What can hang from each mark
lavulod: duvuzur kadis kimu vesibif
pude: begaz gunor kimu vesibif
zotes: lavulod
nageg: begaz duvuzur ritamal vesibif zotes
vesibif: nageg
ritamal: duvuzur gunor kimu lavulod vesibif
begaz: kimu pude ritamal vesibif
kimu: duvuzur gunor kadis pude
gunor: begaz kadis kimu pude ritamal
duvuzur: nageg pude
kadis: kimu

Every row comes from one small tree of marks. Brackets hold a mark, then the marks that hang from it, in alphabetical order. Every link used is in the known rows. Which tree was each row made from?
Known rows
{kadis {kimu {gunor ritamal} pude}}: [-344  -23 -183  -79  -34   20   41  141 -212  195 -195  193   57 -151
  585  -52   18  277  183 -363  117 -132  -64 -199   67  217  -14  118
  192  228   -1  -75  319  -16  208  -76  223 -119 -301 -402    9   63
   83   59   42    8  -94  -59  -52 -101 -110 -458   31   71   46  112
 -289   25   37  121  -62  -46]
{nageg {begaz pude {ritamal kimu vesibif}} zotes}: [-142  577  -44  -14 -300 -173  593 -530  -10    8  299 -187  356 -501
 -260  344  309 -644  -74  561  -30  -16 -272 -521  430 -369   76 -399
 -141 -105  -88  -38   19 -150  285 -199  143 -449 -136   91  -10 -347
 -132   67  270  229 -560  338 -150  512 -210  462  102  155   54    9
  164  385 -267 -237  152 -130]
{ritamal duvuzur {kimu kadis {pude gunor}}}: [-235  337 -322  -35   17  274  -15  348 -335   15   -7  -40   51  283
  342   44  -89  248  -59 -523  245 -206  151 -255   17  466  -62 -114
   40  269  -47   -5 -122  287  251   72  -30 -156 -302 -297   27    3
  242  631  292  119  406   41  -57 -287  134 -443  -20 -209 -119  226
 -145   99  136 -292 -216 -196]
{begaz {kimu duvuzur pude} vesibif}: [-157  169 -114 -197    6 -128  315    6 -300  236 -226   96  463  156
  102   98  -75 -183   27  -48 -183 -109 -149 -337 -247   99  -46   94
 -164    7 -121   25   25   97   86 -169 -145   43  -86  162  170 -235
  353  -55 -465  142 -230  -80  -25 -276  -12 -157 -176  -98   18  -59
 -310  105  149 -411  277 -194]
{vesibif {nageg {duvuzur {pude gunor kimu}} ritamal zotes}}: [-163  -52 -154   79 -381   47 -471   91 -246 -288  397  251 -278 -189
 -478   92 -140  350  -95 -136 -382  147   79  105   32   13 -445 -102
  171 -163 -376   37   28  215  268 -189 -113 -432   97   91  -52  215
   -1  -43  221 -146  515   19  200 -217  249  511  212 -290  -23 -171
  253  150  -34  -17 -322  347]
{begaz {kimu duvuzur gunor} {vesibif {nageg ritamal zotes}}}: [ -88   27   13  -50   22  131   31 -174 -349  144   84   -7  152 -290
   48  127  215   41 -138   26 -514  159  -49   26   88 -370 -256  242
 -172  102 -114  189  109  201   55   -3  111 -355  219  100   -7  -69
  112 -369 -359  199 -128  -96  -43 -336  258  132 -181  164  271 -136
  127   30 -415 -131  134  194]
{lavulod {kimu gunor kadis pude} vesibif}: [-611   62 -164   49  157   63  119   34  -80  226  -81   29  -31  -37
  128 -184   85  305 -115 -110  266   21   35 -176   34  238  184 -147
 -101  379 -135   48 -107 -195 -360 -105   29  209 -310 -246  198 -284
  167  226 -195 -124  -47  -70 -158 -642 -232 -240   69  201  -55  231
 -405   -2 -102  138  -13 -173]
{duvuzur {nageg {ritamal gunor} vesibif} pude}: [-171 -114  -19 -295   65 -176   18  177   46 -404   74  -57  -38  266
 -299  171   50 -112  260  161 -444  -19  472   22 -376 -198 -177  -35
  -48 -256   13  212  172  -80  -79 -136  169 -175  -30  145 -423  282
  204 -348   21 -136  113   -3  -73  234 -239  426   37 -260 -104 -166
  503 -131  142 -234  -85  445]
{nageg {begaz {pude gunor}} duvuzur ritamal vesibif zotes}: [-160 -241 -104 -198 -542  -44  105 -105  406   55  374  286   15 -294
 -321  301 -175 -209  531  401 -411 -143 -521 -188  476 -302 -195 -423
 -468 -280 -382  258   16   50  211 -181  250 -502 -101  171 -181 -150
  -28  -74  330  -70  122  374  353    3  171  477 -121 -293   48  -83
  206  154 -157 -359 -163  524]
{zotes {lavulod {duvuzur nageg}}}: [ 403  -43  247  194  188   49  -53  140  296   -9 -269  -15  151  496
  225  -40 -384  -52   89 -196  -61  -41   56  327 -368   40  -69   74
  135 -313  -72 -199   63   79 -166  131  -58  410  288   -8 -399   95
  210 -409  -57   19  158  -61  127  599  113 -247 -243   59   12 -194
  338 -101   31  517  146  150]
{kimu {duvuzur {nageg ritamal}} gunor pude}: [-206 -162  -96   16  130  235   59  129  -74 -200  -29  273    7  139
  349   71 -242  244 -161 -375 -231  -84  378   51 -388  145 -304  -18
  223  110  -36    7   99  186  -48  154   76  -17  -37 -286 -251   -8
  345 -207 -177  253  162 -231  151 -596  372 -125  161 -156  178   15
  193  181 -126 -265 -156  389]
{ritamal {duvuzur {nageg begaz}} {gunor kadis kimu} vesibif}: [  69 -168   89 -349  259   97 -285  402  493   30    3 -300 -467  467
   12  138  188 -165  -63  290  -88  -54  309  256  206 -210  288   29
 -253 -264  500  108  254 -166   10  301  355  -91 -269 -163 -341   96
   84   32  185  -64  115  -93  -63  181  237 -259  -84  243  232 -121
   87   49  282 -214  -76 -110]
{zotes {lavulod kadis {kimu duvuzur}}}: [ 218 -402  -45   23   39  167  169 -254  210  337 -182   92  315  300
  257 -117 -246  -40   21 -270  237   31  -21  549 -251   67   96  148
   11  199  -78  -28 -234  -29   12  165 -254  373  252  120   43  200
 -101   27   97 -311  166    2  141 -111  -84 -181  110  101 -171  214
  -15 -312   77  511   86   33]
{lavulod kimu {vesibif nageg}}: [ -69   17   94  197  130 -223  -28  -79   51  104   91 -127  137 -134
  -71   -2  170    2  -35  300   95  247  204   73   -3 -313  -72 -114
  -18 -181 -177  -90 -185 -208  -32   69 -357  414  419   75  -16 -254
  284 -288 -405   -7 -227 -347 -240  146 -438   80   -4  310 -245   71
  240 -164 -169  595  169 -158]
{nageg {ritamal {lavulod {kimu duvuzur {gunor pude}}}} vesibif}: [-372 -141 -315 -108   29  146  175  262  -57 -146  259  341  200 -230
   -7  103 -141  598  155 -166 -228   14  305  289  -42   11  150    2
 -258  505   27  555   69  206  -85 -196  245   20  -39   73   53  280
  -85  132  119  124  232  167    0 -477 -258 -300  292   78   96  305
  -98   18   87 -257   -5  317]
{gunor {kimu kadis pude} ritamal}: [-264   19 -126    0    4    0 -123  203   43  175  -66  -64   28 -199
   73 -123   -2  101   93 -377   72  -21  312  -39   70  236  126    4
  189  145  171  -39  -32  -75  325  210 -137 -141 -342 -183  223 -335
  133  294  -26 -190   37  185  116 -227  -84 -537  196   96   94  317
 -421   98   67  -99  -49 -463]
{lavulod {kadis kimu} {vesibif {nageg duvuzur}}}: [ 216  -91 -209   21 -194   38 -259   84  121  397 -238   24   96   48
  349 -246  -63   22   12  212  164 -149  -77  107  -47  -28  126  189
   29 -342 -246 -145 -321   64  -39  192  -50  185  443  139 -203 -105
  273 -323 -395 -204  120 -225 -292   94 -172  266 -156  225  154  145
   44 -433  129  478  346   38]
{duvuzur nageg {pude {begaz ritamal} {gunor kadis kimu}}}: [-191   72  194  294   45   97 -722   60    1 -175   24  -57 -436  342
 -166   59   45 -236  -97  -98  227  321  168  277  -29  130 -126   59
  391  -57  480   57  -58 -176  158   49 -119 -565 -560 -165 -170   -1
 -632  271  363  -55   13 -291  418   61  -31 -136  188  247  -38 -237
 -283  208  189 -169 -511    6]
{nageg {zotes {lavulod duvuzur {kimu pude}}}}: [ -94 -161  111  112   64 -230  182  -26  126  122 -138  114  286   19
  -41  -89 -155   44 -138 -127 -138  -48 -214   32  -39  118  155 -119
  -83  243 -396  -31  -45  -51    7 -235 -281  468  -35   26  276  102
   98   92   98   31   97  104   57   48  -16 -253   24  140   37  -13
  -41  101 -148  449   36  -40]
{kadis {kimu {pude begaz {vesibif nageg}}}}: [ 200   21  146  149  -10 -153 -162   27 -221 -371   39 -419  112 -309
  104  -61  330  151 -154  260   24  268   75 -613   42  218   28 -201
   55  -22 -231 -541  -80   -1 -143  225 -389  219  215 -237  466   -6
   74   48 -333  144 -459 -347 -401  179  -47  159 -107 -162  -59 -150
  160  159   -1    7 -135 -281]
{vesibif {nageg begaz duvuzur}}: [ 135 -105  -66   97 -374  -44   16  -45  493   34  242  286  -67 -268
  -15 -147  -91  -67   83  207   60  -17  -68  -66  165 -379 -159 -169
  121 -589 -187 -287   44  174   64  393 -282  157  522   98 -279 -260
  285 -502 -317   75   42 -110  114  281   69  258 -163 -186  -58  -54
  382  -15 -103  417  163  -39]
{vesibif {nageg {begaz kimu}}}: [  65  243  -37  -49 -376  -53  -27  -34  266 -113  214 -160  -48 -246
   77   95  221 -333  110  338   -7  299 -114 -155  339 -390 -132 -138
   37 -666 -171 -458   12  210  197  357 -276 -165  331   94 -167 -222
    3 -398 -494  116 -331 -290  -93  487 -126  177 -156  150 -216 -239
  234  -56 -185  215  150 -254]
{begaz kimu {pude gunor}}: [ -44  252  -41  -41 -144 -170  -22   40  -60  179  207 -212  254  162
  178  232 -170 -340  644   98  -73  -22 -413 -138  237   -6 -272  -48
 -381 -321 -123   15  106 -146  268 -193  126 -487  -74  130  -77  -77
 -112   55 -174   50 -287 -255  152  216 -314  -73 -198   90 -381 -274
 -153  123  -98  -62   38   80]
{gunor {begaz {kimu duvuzur} pude ritamal vesibif} kadis}: [ -40  195  235 -221  -92  -10  208 -318  -76  440 -167   39  276   18
  -85  251  184 -642   48 -113  189  -77 -614   18  149 -319  101  196
 -221  139  281  312 -196 -239  262  -63  210 -235 -316  228   82 -379
 -158   31 -369  519 -736   53  187 -208  -54 -188 -147  212  204   -9
 -455  267 -103 -898  124 -101]
{kimu {gunor begaz {ritamal lavulod}} kadis pude}: [-153 -183   25  -94  180  384  -88  231   74   45   27   52 -506 -217
  205 -188  141  338  102 -630  274   23   57  -48  110   90  175  199
  -88  484  153  104  123  107  -42   46  567   39 -321 -206  113   49
 -250  306   21  106  -46  125  186 -401  179 -729  170    3   23  425
 -244 -109  -93 -335   -5  -83]
{gunor {begaz {kimu pude} ritamal}}: [-312  201   -9   69 -213 -113   69   -7 -148 -202  178  -72  -54 -276
  -18  114  473 -480  153 -133  396   69 -381 -299  150 -183  111  -97
   79 -103   39 -280  -95  176  414  -80  -36  -43 -200  244  194 -370
 -251   54 -441  441 -737 -222   86   45 -367  -81  125  -51 -156 -171
 -191  243 -239 -411  -15   45]
{vesibif {nageg {duvuzur {pude {gunor kadis}}} zotes}}: [  52 -206   54   55  -94 -284 -505  163  188   -7  160  408 -217   97
 -202  -73 -313  -66  -15 -126 -163 -162  -98   80   15 -204 -414   69
  169 -127  -85  277  294 -112  105  -90  -33 -228   35  -24 -159  145
  -46 -122  -35   -6  521 -121  287 -176  222  207    5 -268  -12  -83
  112 -107  -15  309  -70   30]
{zotes {lavulod kadis kimu vesibif}}: [ 125 -268   -1    7  140  -10  143 -213  222  352 -207 -113  152  238
  107  -18   88 -178  158  125  357  114  -93  453 -134   47   83   91
 -168  116 -123 -142 -397 -213 -151 -126 -175  444  238  173   23   22
 -160  -14  -24 -517  -35  -52  -58  171 -377   12   51  295 -203  144
  -98 -459  -13  705  143   43]
{ritamal gunor {vesibif {nageg zotes}}}: [ 207 -241  120  142  292 -429  -35   24    9 -126  437 -375  -72 -220
 -134  -38  209 -208  153  417 -401   12  251 -246   49 -536  -41 -123
 -208  -86    3  128  459 -255  -85  -11  174  149  327  100  -39  -62
  200 -301 -186   87 -224 -123 -254  275 -143  289   -5   12  -59 -164
  559  -66 -235  364  288  -95]
{gunor {begaz {ritamal lavulod}} {kimu kadis {pude vesibif}}}: [ -93   52   50  -25   78  199  -72  395   90 -247  186 -368 -271 -499
 -451  -49  439  185  -76 -156  457   12  138 -297  235  120  410 -173
  -87  469  271 -181 -247  125  130   89   64  -11 -190  183  641 -315
 -497  491  -42  164 -635  268 -163 -193  -47 -423  113 -152   80  246
 -275  162   66 -668 -165 -188]
{duvuzur {pude begaz vesibif}}: [ 294  111  229  109  217 -372  193 -195 -192 -547   56 -176  -56  -39
 -347 -139   85  -40   96  458   63  -49  -37 -262 -102  113  -65  -37
   -2 -229  134 -109  182 -111 -406 -214 -166  358  146   88  263  135
 -132   42  100  -54 -117  -67  -88  380 -195  507 -105 -451 -399 -254
   70   83  -12   85  -63   34]
{nageg begaz {duvuzur {pude vesibif}} {ritamal gunor} zotes}: [-150 -236 -159 -298 -168 -375  396  -45  234 -330  371  123 -333 -418
 -719    6   91  138   75  666 -365 -315   -2 -202  195 -353  -33 -278
 -167 -140   62  138  379 -134 -110 -259   63  -75  213  259   91  214
  -33 -233  271 -189  146  537  -78   -6  169  756  -50 -629   83 -113
  457  -43  -75  -99 -105  510]
{zotes {lavulod {duvuzur pude} kadis kimu}}: [ 367  -89   28 -121  109  -55   60 -122  122  220 -314  252  142  518
   38 -396 -467  -16  -61  -41   25 -141  -84  498 -142  286  196  354
  -14  -91 -144  -28  -86 -215 -287 -251 -166  371   84  201  -69  439
 -198  157  228 -338  270  -21  -37  247 -173  124   91  234 -229  124
 -185 -343  106  729  138  -56]
{zotes {lavulod duvuzur kadis vesibif}}: [ 651 -213   64   68  277  -50  161   82  195  289 -396  124  -45  398
  273 -255 -373  -77  174  174  122 -285 -163  484 -125  246  197  222
  -28 -104   -1  -16 -306  -95 -401 -123   12  647  311  176 -231  -15
   84  -20   87 -231  218  111 -145  331  -26    8 -128  301    7   55
 -152 -501   64  609  337  -13]
{kadis {kimu duvuzur {pude gunor {vesibif nageg}}}}: [ 184 -104  -54   12   41   72 -299  454 -238  -74   70   -1  153   10
  250   31 -342  550 -102 -119 -188   40  269 -442  -68  312 -117 -247
  119  217 -127 -245  229  -87   37  240 -262  -23  163 -336  285   35
  173  168 -182  122 -144 -235 -359 -400  285 -176  -47 -358  -79   66
  198  -42  299  -76 -148 -262]
{zotes {lavulod {duvuzur {pude begaz}} kadis vesibif}}: [ 647   -5  161  159  270  -22   60 -217  -68   56 -404  113 -276  515
    8 -423 -379    8  -77  266   19  -38 -138  515 -203  479  280  379
  -19 -107  124   28 -388 -137 -757 -275  -75  572  109  159 -147  293
 -149  159  273 -350  456    9  -34  291  -39  398   32  285  -93  -33
 -253 -386   35  448  214  -60]
{nageg duvuzur {zotes {lavulod kadis vesibif}}}: [ 236 -381  -32   60   -8  -79  149 -138  315  343 -218   85   81  108
  -18  -70  -80 -251  177  123  140 -236 -359  375 -213  -58   54  137
 -162   28 -162   51 -310   45 -159 -181   70  358  375  308  -97    1
   46 -214   -9 -451  414  227  181  114  -13  252 -139  -62  156   21
   14 -402  -96  580  332  354]
{pude {begaz ritamal} {kimu duvuzur gunor kadis}}: [-326  103  -60  458  -96  534   35 -305 -459 -139   29   10 -285 -260
   76 -204   10  401 -317 -437  432  214  -86   89    8  281  313 -183
  499  354  231   41 -304  320 -204  282   25  -62 -255 -210  132 -200
 -136  398  470  260   82  262  181 -545  198 -246   87  190   78  -36
 -469  400   44 -495 -344  -18]
{kimu {pude {begaz ritamal}}}: [-132   45   17  412  -13 -269  256 -302 -261 -300  157   36   -5 -344
   39  -45  176 -330   48   52  343   25 -104 -344  -55   24  -55 -295
  357   38   84 -292 -236  152  102 -103 -354  194  -39   39  193 -379
 -115  136  -15  415 -432  -90  111   86 -225   58  162   17 -126 -130
 -157  329 -251 -172 -179   -6]
{nageg begaz duvuzur ritamal zotes}: [-195 -168 -235   95 -482 -163  283 -244  398 -155  267  233 -180 -517
 -196   86  112 -145  163  349  -38 -253 -339  -15  320 -492 -193 -342
   25 -368 -202    6   70  426  306   15  -48   50  190  221 -109 -273
   21 -497  127   45  168  380  269  175  144  434  -23 -298  157  -80
  349   71 -374    3  -52  526]
{gunor begaz {kimu duvuzur kadis}}: [-102  -13  -25  217 -146  418 -249  180  257  130   -8 -175 -249    3
   -2 -289  131  272   -3 -478  303  -59  -18  368  153   64  403  118
  -25   81  304  367  -68  225   90  626   60  232 -322  -23  109 -340
   62   38   35  -31  141   75  288 -313  -43 -373   14 -173   24  136
 -159  172   38 -398   15 -201]
{kimu {duvuzur nageg} {gunor ritamal} {pude {begaz vesibif}}}: [ -77 -269  301    2  449  335  -60 -209 -315  275 -352  205   76  348
  312  -78 -175   84 -271 -240 -311  269  260 -130 -538  218  -24  331
   52  253  131  111  140 -263 -315   53  175   23 -222 -439 -173   53
  310  104   -5   67   27 -229  375 -496  513 -412  -58  125  237  117
 -172  175  161 -217    5  -25]
{kadis {kimu gunor {pude {begaz ritamal {vesibif nageg}}}}}: [-241  153   27  230  -62  191  -78 -256 -538  200  -37   -5   93 -301
  321 -143  373   53 -238  -79  145  320 -107 -511   74  135  -25   74
  166  352  -50 -358 -154   48 -148  -20 -145 -239 -122 -281  153 -244
 -130   46 -214  294 -680 -357 -200  -85  -57   11 -103  331  206 -121
 -254  314 -183 -126 -154 -213]
{zotes {lavulod duvuzur {kimu gunor}}}: [  14 -190  121  207  205   76  123   -6  156  256  -92  231   64  167
  258 -274 -163  374  139 -251  174  -34 -240  421  100  105  147  149
  -99  155  -72   46  150 -117 -280  -75   21  407   85  -10  -55  232
  -71  -52  202  -83   73  -30   50  149 -153 -412 -169  234 -128  -87
 -100  -44  -82  837   14  110]

Which tree is each row?
[ -54  761    0 -154  198  168  -52  -56 -355 -301 -177 -416  216  488
 -176  121   -6 -141 -580  -80 -258  -83  366 -206 -326   -2  122  130
  -56 -163   20  110  207  220 -121 -117  369 -218 -207 -114 -199  288
  263   89  173  -25  541   90 -203  224  128  306   21 -122   78  113
  333   82  -38 -224  165  -22]
{ritamal {duvuzur {nageg zotes} pude} {kimu kadis} vesibif}
[ -26 -101  110 -217 -209  279   62   -1  137 -553    2 -224 -133 -188
 -442  416   78  108 -444  396 -364  189  164 -133  -79  -94  -43 -483
  159 -233 -277 -191  -20  243  120  266  -42  -16  103 -168   37    1
  135 -118  333   36   43  355    2  -32  700  318   -9 -291  208 -155
  438  230  172 -589 -324  354]
{pude {kimu {duvuzur {nageg begaz ritamal zotes}}} vesibif}
[ 106   45   30   60  212  -25 -411  164  -65   52  214 -230   13 -293
  -28 -117   17  112 -102 -194 -240  294  640 -195  124   54  132    7
   77   51  180 -247  153 -275  114  274  -82 -199  -89 -169  256 -363
  146  206 -368 -182 -187  -44 -198 -218    1 -286  379  218  150  376
 -104   25  -51  110  135 -779]
{gunor {kimu kadis pude} {ritamal {vesibif nageg}}}
[-192  -17 -172 -303 -524   82  -86  -49  379  780 -176  279  110  238
  195  156 -213 -149  352  135   98 -248 -739 -215  446   24 -162  -76
 -399  -91 -146  167  117 -230  157  -90  230 -482 -437 -168 -175 -197
 -107  -76  135 -162 -140  187  192   37  170 -103 -386   -3  240  -18
 -345   71  306 -348  -81  -47]
{nageg {begaz {pude {gunor {kadis kimu}}} vesibif} duvuzur}
[-294  189  136 -265   54   61 -239   84   28  -92 -364  107  -33  453
   72  112 -157 -203 -376 -211 -288  -42  -87  205 -284  -98  -66  343
  147  -80   74  384  334   28  -93   -7  373 -418 -346 -177 -278  394
    2 -190 -152  130  472 -204  259 -357  285  -74 -102   55  165 -251
 -153   27   62 -206   49  185]
{begaz {kimu {duvuzur {nageg zotes} pude} {gunor kadis}}}
[  -2  268  174  389  162  258   -3 -249 -369 -317  262 -397  -32 -595
  -43 -148  591  180 -352   29  423  393  240 -410  203   24  143 -145
  307  288  165 -331 -208  -96 -228  409 -156 -246  233 -195  276 -154
 -231  348   47  212 -474   32 -341   14  -11   20  -95   50   14   40
   95  172 -139  168 -223 -269]
{pude {begaz {ritamal {kimu gunor kadis}}} {vesibif nageg}}
[  45 -194  -12 -103  323 -232 -292  186 -229   56   65  198 -106  172
  268  294 -290  -77  161 -214 -192   76   62  -97   54   19  -41  -71
   46  152  322  141  492 -333  323 -191  248 -290 -430  -97  174  -42
 -158  369 -125   76  -36   36   68 -599  255 -633  367   58   34  212
 -360 -212  289 -259   26 -368]
{begaz {kimu duvuzur {pude {gunor kadis {ritamal vesibif}}}}}
[-151  280   25  412 -116 -230  134 -401 -301 -274  179 -296   21 -347
   25   87  410 -490  219  230  384  232 -352 -138  155 -295   54 -168
  203 -301  179 -278 -193  266  265  -68 -208 -109   82  333  126 -289
 -371  -76 -138  331 -534 -106   93  437 -458   44  -45  258 -208 -323
 -145  169 -285  -65  -49  145]
{pude {begaz kimu ritamal}}
[ 425  -52  -34 -151 -304  485 -223   79  548  283 -547  -67  -43  608
  578 -144 -354 -128 -116   65   50   22 -185  297  -16  227  274  128
  111 -454 -243 -454 -117  185 -132  376   60   89   29 -197 -492  226
 -158 -241  181 -281  121    1  -52  663  302  -59 -213  377  198  -46
  136 -365  265  382   93   18]
{zotes {lavulod {duvuzur {nageg begaz}} {kadis kimu}}}
[  26  356   87 -210  304  -95   74   56 -224  -55  -64  -66  -10   27
 -439   70 -118  255 -475  233 -258   61  325  230 -131 -298   36  188
 -224   83  -81  175 -273  213 -129 -443  -52  249  450  220   30  470
  133  -14  -17  139  462 -150 -315   59  -89  177    7  388 -145  250
  251 -220 -256  136  185   99]
{ritamal {duvuzur pude} {lavulod kimu {vesibif {nageg zotes}}}}
[ 118 -217  173 -440   80 -123   46  350  363   96  -36 -545 -202  -85
  -73  149  454   80  349  136  217 -243 -290 -133  337  -96  269   33
 -616  392  144  325   55 -352   29  -16  573   33 -160   19  299  367
 -293  114   53  162 -539  173 -304  193 -138 -392 -271  -39   79   23
   20  -70  262 -655  -35   79]
{ritamal {gunor {begaz {pude vesibif}} {kadis kimu}} lavulod}
[-269   51 -263 -122 -196  -19  420   97 -182 -273  -23  238  411 -248
   16  258  218  152  -25 -208 -131 -113  262 -210 -154  187  -46 -236
  101  216 -271  224 -275  295  332   87 -210   24 -123   76   82  -51
  486  111   80  140  176  238 -141 -267 -105  -23  193 -382   81  175
  142  115  243 -516  -61   34]
{nageg {ritamal {kimu duvuzur pude}} vesibif}
[ -32   53  225  108   62  124 -443   21  163 -138 -316  -32 -183  484
 -102  -96  -93  -16 -385 -173  -43  151  290  482 -313  235   80  286
  264 -138  359  325 -109  -32 -114  359 -171  -41 -394 -183 -140  193
   16  -17  135  -83  508 -261  394 -149  134 -122   91   81  111 -143
 -188  221  309 -293 -169 -128]
{gunor kadis {kimu {duvuzur nageg {pude begaz}}}}
[ 566 -353  160   41  -15   -5 -102 -128  277   81  -17 -177  141   -2
  166  -73    7 -432   49  -50  -45   91  -19  265 -118 -149 -226  185
   58  -12 -277 -282 -205   82   17  203 -173  135  518   28  -91   98
 -112 -186 -153 -204   67 -147   73  384   90  237  -38   87  -35  -58
  290 -300 -310  665  165  -53]
{vesibif {nageg {zotes {lavulod kadis}}}}
[   3  156  -14  199 -122 -291  367 -375   89 -248  340  -36 -109 -491
 -230  158  152 -550   44  600   74  -70 -261 -395  344 -602   41 -483
  125 -256  114 -177  324  122  134 -196  112    8    4  157  -11 -509
 -310 -209  185  243 -517  303  -74  473  -78  445  121   13  -35 -118
  199  103 -357    4   90   22]
{nageg {begaz {ritamal vesibif}} zotes}
[ 235 -104  105  -26  -30  -58 -150  -34   33  608  203  211  410  169
  -35  -21 -408 -122  395   52 -293  -79 -184 -213  -18  -95 -449  133
 -443 -195 -246   80   73 -370  -21 -114  -10 -275  329  104 -227 -213
  318 -162 -334  -10 -195 -256  192    5   77  146 -364  -95  -60  -35
  107  135  -27  180  187   -9]
{begaz {pude gunor} {vesibif {nageg duvuzur}}}
[ 151  195  124  105  286 -173   58 -416 -353 -161 -120  119  -63   58
  -56   47   87   25 -334  -71   -5  141  286  135 -119   59  143  199
  257  149  475  426  222 -306   -3  -56   93   13 -359 -105   74  310
  -45  258  392  -54  379  232   38  -85   13  -95  432   -6   41  285
  -94  -67  297 -136   72 -416]
{gunor kadis {ritamal {kimu {duvuzur {pude begaz}}} vesibif}}
[ 133 -134 -250 -130 -253  102   55   44   89  209 -325  -71  266  220
  546  -51  -24 -130  159 -333  287 -115 -191   24 -137  451  -10  105
   58  202 -269 -433 -235  193   97   23 -137  103  -67 -122  107  135
 -148   48  -72 -324  -36  -74 -103  176 -144  -91   49  -15   17   26
 -193 -215   96  212    1  -87]
{zotes {lavulod {kadis {kimu pude}}}}
[ 158  271 -128 -138  224   81  181  356 -272 -231   67   64   53  143
 -267  123 -264  597  -45  -37  -44 -129  379 -128 -205  314 -106    7
  -65  308  119  305  212   18   -9 -246   63 -152  115  133  149  556
 -155  361  505 -122  349  235 -221  -47   89 -170  -17 -504 -344  192
  198 -228  589 -151  -10   17]
{ritamal {kimu {duvuzur {pude gunor vesibif}}} lavulod}
[ 175   81  -93  155  -88 -113   79 -154   11  -83  177  311  -31 -151
 -385   77 -159  342    0 -139 -138  139  300  510 -251 -116 -395   91
  119  -49   63 -207 -249   92 -215 -159 -345  123  648  305 -175   97
  156 -632 -416 -332  404   57  -42   14 -126  556  193 -236   79   41
  492 -289 -354  448  108  257]
{zotes {lavulod {vesibif {nageg {duvuzur pude} ritamal}}}}
[  15  -23  148 -358  146 -139   13  281  -92 -404 -158  143 -233   58
 -275    2  129  243  -69    8  213 -209 -131  -87   37  401 -101   71
  141  118   18   64  265 -247 -324 -243  223   43 -273 -225  196  320
 -108  338  274 -117   55   71 -177  -93   94   90 -101 -364 -162 -281
 -470  156  423  -91 -303  -87]
{duvuzur {pude {kimu {gunor kadis}} vesibif}}
[-140   91 -266 -226  122 -103  126  297 -213 -132  157  -16 -269   99
 -218  -53   64  354  174  -63 -190 -347  405  503  100   55  -20  270
  -98   34  507  333   24  164  183 -166   15 -120  -32  172 -108  342
  128   66  340  -74  430   51  -93   -5 -223  139   80  -63  -52  -78
   31  128 -102 -249 -225  317]
{nageg {ritamal {duvuzur pude} {gunor kimu}}}
